Below are the code and all the weights of a small trained network. Each question names an input and a class and asks about switching units off, where a switched-off unit gives its printed mean instead of its output.

import numpy as np


def w(rows, s, z=0):
    codes = np.array(rows[::2]) - 128.0
    scale = np.full(codes.shape[1], s)
    scale[-1] = z or s
    return codes * scale


def norm(h):
    return h / np.sqrt((h * h).mean(-1, keepdims=True) + 1e-5)


def f(y):
    return y / 2 * (1 + np.tanh(0.7978845608 * (y + 0.044715 * y**3)))


def log_softmax(a):
    a = a - a.max(-1, keepdims=True)
    return a - np.log(np.exp(a).sum(-1, keepdims=True))


def net(x, mask):
    res = np.array(x, float).reshape(1, 7) / 4 @ E
    u = 0
    for l in range(4):
        y = f(norm(res) @ A[l][:, :-1].T + A[l][:, -1])
        res = res + np.where(mask[u : u + 7], y, B[l][:, -1]) @ B[l][:, :-1]
        u += 7
    return log_softmax(norm(res)[-1] @ U[:, :-1].T + U[:, -1])


A, B = {}, {}
E = w([
[144,13,112,53,175],'x0',
[254,201,56,173,53],'x1',
[211,116,168,240,80],'x2',
[118,63,162,198,108],'x3',
[24,181,130,7,86],'x4',
[200,224,221,81,68],'x5',
[159,199,91,197,200],'x6',
],0.002)
A[0] = w([
[201,152,156,165,109,197],'L0N1',
[84,133,200,175,252,190],'L0N2',
[169,74,157,154,103,85],'L0N3',
[158,187,105,47,99,108],'L0N4',
[128,137,219,104,92,29],'L0N5',
[87,152,137,183,111,1],'L0N6',
[170,67,13,94,106,158],'L0N7',
],0.0044,0.00077)
B[0] = w([
[85,138,201,118,144,242],'L0N1',
[123,129,174,90,111,255],'L0N2',
[94,180,151,121,149,161],'L0N3',
[212,150,187,82,160,243],'L0N4',
[78,70,2,151,153,171],'L0N5',
[22,178,100,133,48,105],'L0N6',
[162,105,161,144,87,238],'L0N7',
],0.004,0.00097)
A[1] = w([
[60,192,195,124,51,12],'L1N1',
[86,92,141,76,33,202],'L1N2',
[84,107,97,168,16,178],'L1N3',
[191,134,162,142,191,113],'L1N4',
[105,174,252,117,90,2],'L1N5',
[95,187,70,42,123,187],'L1N6',
[76,110,90,125,16,85],'L1N7',
],0.0036,0.00092)
B[1] = w([
[146,147,103,170,1,181],'L1N1',
[163,84,142,90,132,253],'L1N2',
[151,137,153,112,136,200],'L1N3',
[114,157,110,65,159,164],'L1N4',
[150,64,104,105,104,186],'L1N5',
[162,114,145,189,134,254],'L1N6',
[170,119,148,69,137,154],'L1N7',
],0.0048,0.00093)
A[2] = w([
[155,90,133,75,60,22],'L2N1',
[155,62,107,212,110,68],'L2N2',
[52,213,98,49,114,85],'L2N3',
[145,119,102,161,135,162],'L2N4',
[118,152,139,167,196,254],'L2N5',
[190,224,2,129,121,81],'L2N6',
[192,150,133,82,147,211],'L2N7',
],0.0054,0.0006)
B[2] = w([
[129,89,79,104,7,235],'L2N1',
[197,241,50,35,218,187],'L2N2',
[247,134,144,229,253,219],'L2N3',
[57,166,110,117,118,133],'L2N4',
[130,196,148,52,31,178],'L2N5',
[39,68,123,53,125,252],'L2N6',
[116,160,133,11,254,246],'L2N7',
],0.0031,0.0013)
A[3] = w([
[137,168,157,232,127,178],'L3N1',
[149,59,139,184,203,157],'L3N2',
[133,74,2,99,166,219],'L3N3',
[39,56,145,85,143,215],'L3N4',
[224,43,84,131,173,254],'L3N5',
[179,199,143,162,85,243],'L3N6',
[73,188,64,50,211,179],'L3N7',
],0.0062,0.0013)
B[3] = w([
[32,116,40,120,111,178],'L3N1',
[152,207,133,190,180,174],'L3N2',
[29,126,174,104,48,218],'L3N3',
[154,82,157,243,155,246],'L3N4',
[68,230,159,156,143,245],'L3N5',
[2,119,154,166,162,231],'L3N6',
[149,108,21,122,94,255],'L3N7',
],0.0048,0.0027)
U = w([
[110,102,61,110,53,130],'0',
[51,224,92,196,150,160],'1',
[199,148,214,58,36,111],'2',
[198,209,119,10,177,153],'3',
[214,151,73,124,176,1],'4',
[101,25,176,149,135,161],'5',
[237,103,182,186,193,110],'6',
],0.011,0.0066)

Each question gives the input, the list of numbers given to net, and the class t.
The units are the neurons (one row each of A and B). Each row of codes is followed by its name. A weight is (code - 128) times the scale printed after its matrix; where a second scale follows, it is the last column's (A, B and U).
mask holds one flag per neuron, layer by layer. A switched-off neuron (its flag False) gives its mean, the last column of its row in B, instead of its output. The means were averaged over made-up inputs and are rounded, as every weight is.
A unit's drop is (log p(t) with every unit on - log p(t) with that unit switched off) / (log p(t) with every unit on - log p(t) with every unit switched off).
The circuit of an input: a set's keep is (log p(t) with only the set's units on - log p(t) with every unit switched off) / (log p(t) with every unit on - log p(t) with every unit switched off). Starting from the 12 units with the biggest drops (on a tie, the unit counted first), units are removed one at a time, each time the one whose removal leaves the highest keep (on an exact tie, the one counted first), for as long as the keep stays at least 0.8.
circuit, biggest first: the units of the circuit, biggest drop first
k most important neurons: the k neurons with the biggest drops, biggest first
top k neurons in layer l: the k neurons of layer l with the biggest drops, biggest first
input [7,5,3,-8,-2,-4,5], class 0: circuit, biggest first => L3N3
input [-2,7,0,-7,-2,-8,8], class 0: circuit, biggest first => L2N6; L3N7; L3N3
input [2,-2,5,0,1,-5,8], class 0: circuit, biggest first => L2N5; L3N7; L2N3; L1N6
input [1,3,4,-6,3,-1,3], class 3: circuit, biggest first => L0N4; L2N7
input [1,4,-8,1,7,-2,6], class 4: 3 most important neurons => L3N7; L2N3; L3N6
input [-1,8,0,0,8,0,8], class 0: circuit, biggest first => L2N6; L3N7
input [2,3,5,6,7,8,5], class 5: circuit, biggest first => L3N6; L3N5
input [3,-2,-6,4,-5,-8,2], class 1: circuit, biggest first => L3N2; L3N5
input [-2,-2,-7,-7,-8,-1,-5], class 4: circuit, biggest first => L3N6; L3N7
input [-6,-8,-7,4,-3,4,-3], class 6: top 2 neurons in layer 3 => L3N4; L3N3
input [0,-5,-1,7,-7,-1,-1], class 6: 2 most important neurons => L0N2; L3N6
input [4,7,5,-7,-1,2,-3], class 3: circuit, biggest first => L2N7; L3N4
input [-2,0,-6,1,-6,5,4], class 3: top 2 neurons in layer 1 => L1N4; L1N5
input [7,4,1,-6,-5,-3,1], class 1: circuit, biggest first => L3N5
input [1,-8,8,8,3,2,0], class 6: circuit, biggest first => L3N3; L3N2
input [-6,-3,-5,-6,-7,0,-6], class 6: 3 most important neurons => L0N2; L0N7; L1N6
input [7,4,6,0,-8,6,5], class 1: circuit, biggest first => L3N6; L3N5; L3N1
input [7,0,8,4,2,0,3], class 3: circuit, biggest first => L2N2; L3N4
input [-3,-8,5,8,0,7,1], class 0: 2 most important neurons => L1N1; L2N7
input [8,2,6,4,-2,-1,0], class 1: circuit, biggest first => L3N5
input [-3,6,-7,7,7,-7,-2], class 5: top 2 neurons in layer 1 => L1N2; L1N4
input [6,-7,-2,2,4,8,8], class 6: 2 most important neurons => L2N2; L3N4
input [6,5,6,-1,8,-5,0], class 3: 2 most important neurons => L2N7; L3N4
input [6,-4,4,0,-2,-2,1], class 6: top 3 neurons in layer 0 => L0N2; L0N5; L0N3
input [-2,1,-8,2,-7,7,-4], class 3: 2 most important neurons => L0N5; L2N7
input [3,7,-4,-8,2,-6,3], class 0: 3 most important neurons => L2N6; L3N7; L3N3
input [1,3,0,6,-3,1,-7], class 2: top neuron in layer 1 => L1N6
